Each row has a name. Each question is about the rows just above it. Places in a row count from 0.

[159  87 102 114 111 138 111  87 141 121 119 100 147 141 150 102 141 110
 105  87 128 138 111  68 121 124 127  44 143 159 138 147  87 148 111 126
 134  97  69 183 134 131 125] = <92>
[137 113 129 168 111 131 167  78 178 143 144 111 139 132 153 112  96 122
 135 105 111  80 140 134 118 126 174  65  97 167 142 101 120 117  76 197
 100 144 160 142 159 182 165] = <103>
[ 88 116 131 123 119  89  74  73 109 130  91 132  98  85 113 181 182  94
  54 111 141 120 154 109 109 138 108 126 138 104  96 123 131  88 200 109
 167 159 153 129 130 144 125] = <116>
[159 128 102 114 161 138  62  90 141 121 119 100 138  71 150 102 141 158
 105  82 128 138 111  68 121 103 165 148 133 109 144 120 161 157  85 147
 165 102 100 110 131  71 125] = <37>
[ 70  63 126 137  87  82 105  66 155 149 164 136 105 151 110 155 164 131
 126 118 151  94 129 104  93 126 151 130 131 102 151 131  91 170 119 120
 182 114 143 180 157 167 103] = <76>
Every place of [111] in <92>: => 4 6 22 34
Places of [138] in row <92>: => 5 21 30
Places of [102] in row <37>: => 2 15 37
At which places does <76> hold [151]? => 13 20 26 30
Places of [87] in row <92>: => 1 7 19 32

[122 141 125  96 145 150 172 122 122 138 145 128  80 117  95] -> <4>
[173 130  84 100 100 173 125 100 142 173 125 173 173 112 126] -> <6>
[ 99 131  72  88 143 145 194 146  72 120  72 138  73 119  60] -> <20>
Places of [130] in row <6>: => 1
Places of [125] in row <6>: => 6 10
Every place of [145] in <4>: => 4 10
Every place of [72] in <20>: => 2 8 10
Every place of [173] in <6>: => 0 5 9 11 12
Every place of [73] in <20>: => 12
At which places does <6> hold [100]? => 3 4 7

[151 162 106 132 157 143 133 140 155 115  98 116 123 126 120 128 102 106
 118 143 145 112 139 128 115 145 128 140 128 127 120 162 140  97 105 106
 119 119 128 179 129 141 151 170 128 119 150 135 159  84 104 161 142 112
 128 128 144 128 139 128 152 141 115] -> <121>
[125 109 128 135 135 111 119 122 122 144 118 140 136 106 114 141 112 128
 130 136 142 117 130 115 130 129 133 128 128 126 128 128 127 125 128 151
 124 124 135 123 118 126 106 126 121 137 124 100 130 150  96 107 108 148
 112 139 141 119 133 117 128 128 128] -> <99>
[151 162 106 132 157 143 133 140 155 163  98 116 123 127 120 128 102 106
 118 143 145 139 139 128 115 145 128 140 128 127 120 162 140  97 105 106
 119 127 128 139 129 141 151 170 128 119 150 135 159 139 104 161 168  59
 141 111 106 119 128 133  97 112 125] -> <143>
[128  71 145 128 128  92 127 104 128 125 141 134 124 142 142 112 145  91
 138 112 113 137 128 182 128 128 128 111 128 125 117  63  76 128 182 160
 145 128  90  60 172 117 127 132 128 105  89  97  52 172 134  81 107 142
 159 111 120 102 110 139  91  99 144] -> <136>
[132 175 128 128 109 160 164 128 152 135 132 120 132 128 128  78  91 110
 135 157 101 171 118 137 152 128 125 110 154 211  91  97 113 132  72 114
  70 128 149 102 123 148 165 110 128 123 166 128 128 132 128 152 146 128
 159 137  97 156 121 179 132 120 153] -> <60>
Every place of [127] in <143>: => 13 29 37
Places of [162] in row <143>: => 1 31
At which places does <60> hold [110]? => 17 27 43
At which places does <143> hold [141]? => 41 54

[134 106 122 102 129 140 105 139 150 128 166 163 153 113  78 105 101 142
 147 166 131 110 120  78 141 158 115 115 135 145 139  68 138 144 178 147
 144 131  78 138 107 158 102 106 146  97] : <44>
[123 178  91 132 121 149  76 190 117 154  89 109 188 160 110 123  98 136
  65 148 124 118 127 122 148 163 113 214 187 104  95  88 169 126 141 143
 157 140 148 170 151 125 114 147 166 140] : <132>
[190 125  71 140 117 142 130 176 121 120 132 134 163 109 114 114 113 126
 143 107 117 129 142 169 119 150 144 171 142 117 122 138 113 150 109 114
 143 149 141  83 122 137 140 150 140  95] : <139>
[139 167 133 132 193  98 145 126 150 160 113  82 104 105 121 140 116 168
 120 124  94 174 178  66  62  94 124 121  92 150  75 116 165 131  84 105
 105  98 112 105 148 123 108 103 106  77] : <30>
[158 153 141 185  95 101 101 139 151 133 120  88 157 203 117 183 157  91
 173 104 121 124 165 151 130 150 159 106 111 137 139 119 117 161 160  95
 109 108 141 135 122 160 131 155 144 164] : <58>
Every place of [114] in <139>: => 14 15 35
Every place of [142] in <139>: => 5 22 28
Places of [148] in row <132>: => 19 24 38
At which places does <132> hold [89]? => 10
At which places does <44> hold [78]? => 14 23 38

[ 63 133  73 126 195 135  85 128  58 129  86 207  56 122 144 211 159 170
 134] -> <119>
[ 66 119  96 111 155 118  96 128 101 141  79 159  95 145 142 139 135 101
 133] -> <104>
[ 84  79  96 111 155 118  96 128 101 141  79  96 102  96  84 139 159  79
  96] -> <82>
[ 84  96  96 111 142 118  96 128 101  96  79 133 133 145 142 139 133 101
 133] -> <48>
[ 81 128  78 118 204 129 118 118  64 142 118 206  69 129 147 201 147 156
 138] -> <128>
[ 97 113  46 112 207 127  60 113  62 144  80 208  82 145 141 113 140 131
 132] -> <17>
Every place of [96] in <48>: => 1 2 6 9
At which places does <48> hold [118]? => 5
Every place of [113] in <17>: => 1 7 15
Places of [79] in row <82>: => 1 10 17
At which places does <128> hold [118]? => 3 6 7 10
At which places does <128> hold [204]? => 4

